Below are the code and all the weights of a small trained network. Each question names an input and a class and asks about switching units off, where a switched-off unit gives its printed mean instead of its output.

import numpy as np


def w(rows, s, z=0):
    codes = np.array(rows[::2]) - 128.0
    scale = np.full(codes.shape[1], s)
    scale[-1] = z or s
    return codes * scale


def f(y):
    return y / 2 * (1 + np.tanh(0.7978845608 * (y + 0.044715 * y**3)))


def log_softmax(a):
    a = a - a.max(-1, keepdims=True)
    return a - np.log(np.exp(a).sum(-1, keepdims=True))


def net(x, mask):
    res = np.array(x, float).reshape(1, 6) / 4 @ E
    y = f(res @ A[0][:, :-1].T + A[0][:, -1])
    res = res + np.where(mask, y, B[0][:, -1]) @ B[0][:, :-1]
    return log_softmax(res[-1] @ U[:, :-1].T + U[:, -1])


A, B = {}, {}
E = w([
[166,144,93],'x0',
[57,132,162],'x1',
[118,165,247],'x2',
[227,97,119],'x3',
[79,102,107],'x4',
[88,2,187],'x5',
],0.0089)
A[0] = w([
[81,129,125,69],'neuron 1',
[177,98,199,255],'neuron 2',
[185,54,49,127],'neuron 3',
[49,113,160,87],'neuron 4',
[101,56,85,158],'neuron 5',
[188,255,72,125],'neuron 6',
[130,234,155,212],'neuron 7',
[57,82,74,132],'neuron 8',
[182,118,129,138],'neuron 9',
[29,143,126,78],'neuron 10',
[181,199,138,218],'neuron 11',
[163,197,91,99],'neuron 12',
[158,91,112,125],'neuron 13',
[34,92,178,154],'neuron 14',
[204,122,193,224],'neuron 15',
[94,36,37,114],'neuron 16',
[170,222,85,93],'neuron 17',
[90,78,12,113],'neuron 18',
[133,129,7,130],'neuron 19',
],0.0099,0.0057)
B[0] = w([
[147,170,121,129],'neuron 1',
[39,35,170,213],'neuron 2',
[184,90,138,215],'neuron 3',
[105,221,174,167],'neuron 4',
[191,127,192,185],'neuron 5',
[74,123,2,255],'neuron 6',
[41,148,108,232],'neuron 7',
[210,173,177,178],'neuron 8',
[129,54,76,154],'neuron 9',
[168,220,131,167],'neuron 10',
[68,120,44,218],'neuron 11',
[102,162,51,184],'neuron 12',
[156,86,131,149],'neuron 13',
[107,208,242,209],'neuron 14',
[72,58,117,202],'neuron 15',
[209,121,167,207],'neuron 16',
[83,141,43,207],'neuron 17',
[246,120,135,210],'neuron 18',
[190,110,64,220],'neuron 19',
],0.0079,0.0088)
U = w([
[132,249,189,116],'0',
[120,133,25,101],'1',
[76,123,131,223],'2',
[141,92,217,165],'3',
[254,100,119,58],'4',
[150,34,160,151],'5',
[75,78,197,2],'6',
[100,102,105,191],'7',
],0.0091,0.0067)

Each question gives the input, the list of numbers given to net, and the class t.
The units are the neurons (one row each of A and B). Each row of codes is followed by its name. A weight is (code - 128) times the scale printed after its matrix; where a second scale follows, it is the last column's (A, B and U).
mask holds one flag per neuron, in row order. A switched-off neuron (its flag False) gives its mean, the last column of its row in B, instead of its output. The means were averaged over made-up inputs and are rounded, as every weight is.
A unit's drop is (log p(t) with every unit on - log p(t) with that unit switched off) / (log p(t) with every unit on - log p(t) with every unit switched off).
The circuit of an input: a set's keep is (log p(t) with only the set's units on - log p(t) with every unit switched off) / (log p(t) with every unit on - log p(t) with every unit switched off). Starting from the 12 units with the biggest drops (on a tie, the unit counted first), units are removed one at a time, each time the one whose removal leaves the highest keep (on an exact tie, the one counted first), for as long as the keep stays at least 0.8.
units of the circuit, in order: the units of the circuit, biggest drop first
top k neurons: the k neurons with the biggest drops, biggest first
drop when u is switched off: that unit's drop, to one decimal
input [0,1,4,-1,2,1], class 0: units of the circuit, in order : (neuron 14; neuron 6)
input [-5,-6,5,8,-4,-2], class 2: top neuron : (neuron 2)
input [-3,7,1,3,-2,3], class 3: units of the circuit, in order : (neuron 6; neuron 14)
input [1,1,3,-8,-7,6], class 0: units of the circuit, in order : (neuron 14; neuron 4)
input [-8,0,6,-2,-7,1], class 6: top 2 neurons : (neuron 2; neuron 15)
input [-7,3,6,-5,-4,7], class 0: top 3 neurons : (neuron 14; neuron 4; neuron 10)
input [0,-1,3,3,2,7], class 6: top 2 neurons : (neuron 2; neuron 18)
input [-4,4,0,8,3,8], class 3: top 2 neurons : (neuron 14; neuron 6)
input [2,-3,1,1,1,2], class 5: drop when neuron 17 is switched off : 0.1
input [-1,-7,8,-7,-1,5], class 6: drop when neuron 8 is switched off : 0.2
input [5,5,1,-4,-5,6], class 3: drop when neuron 2 is switched off : 0.2
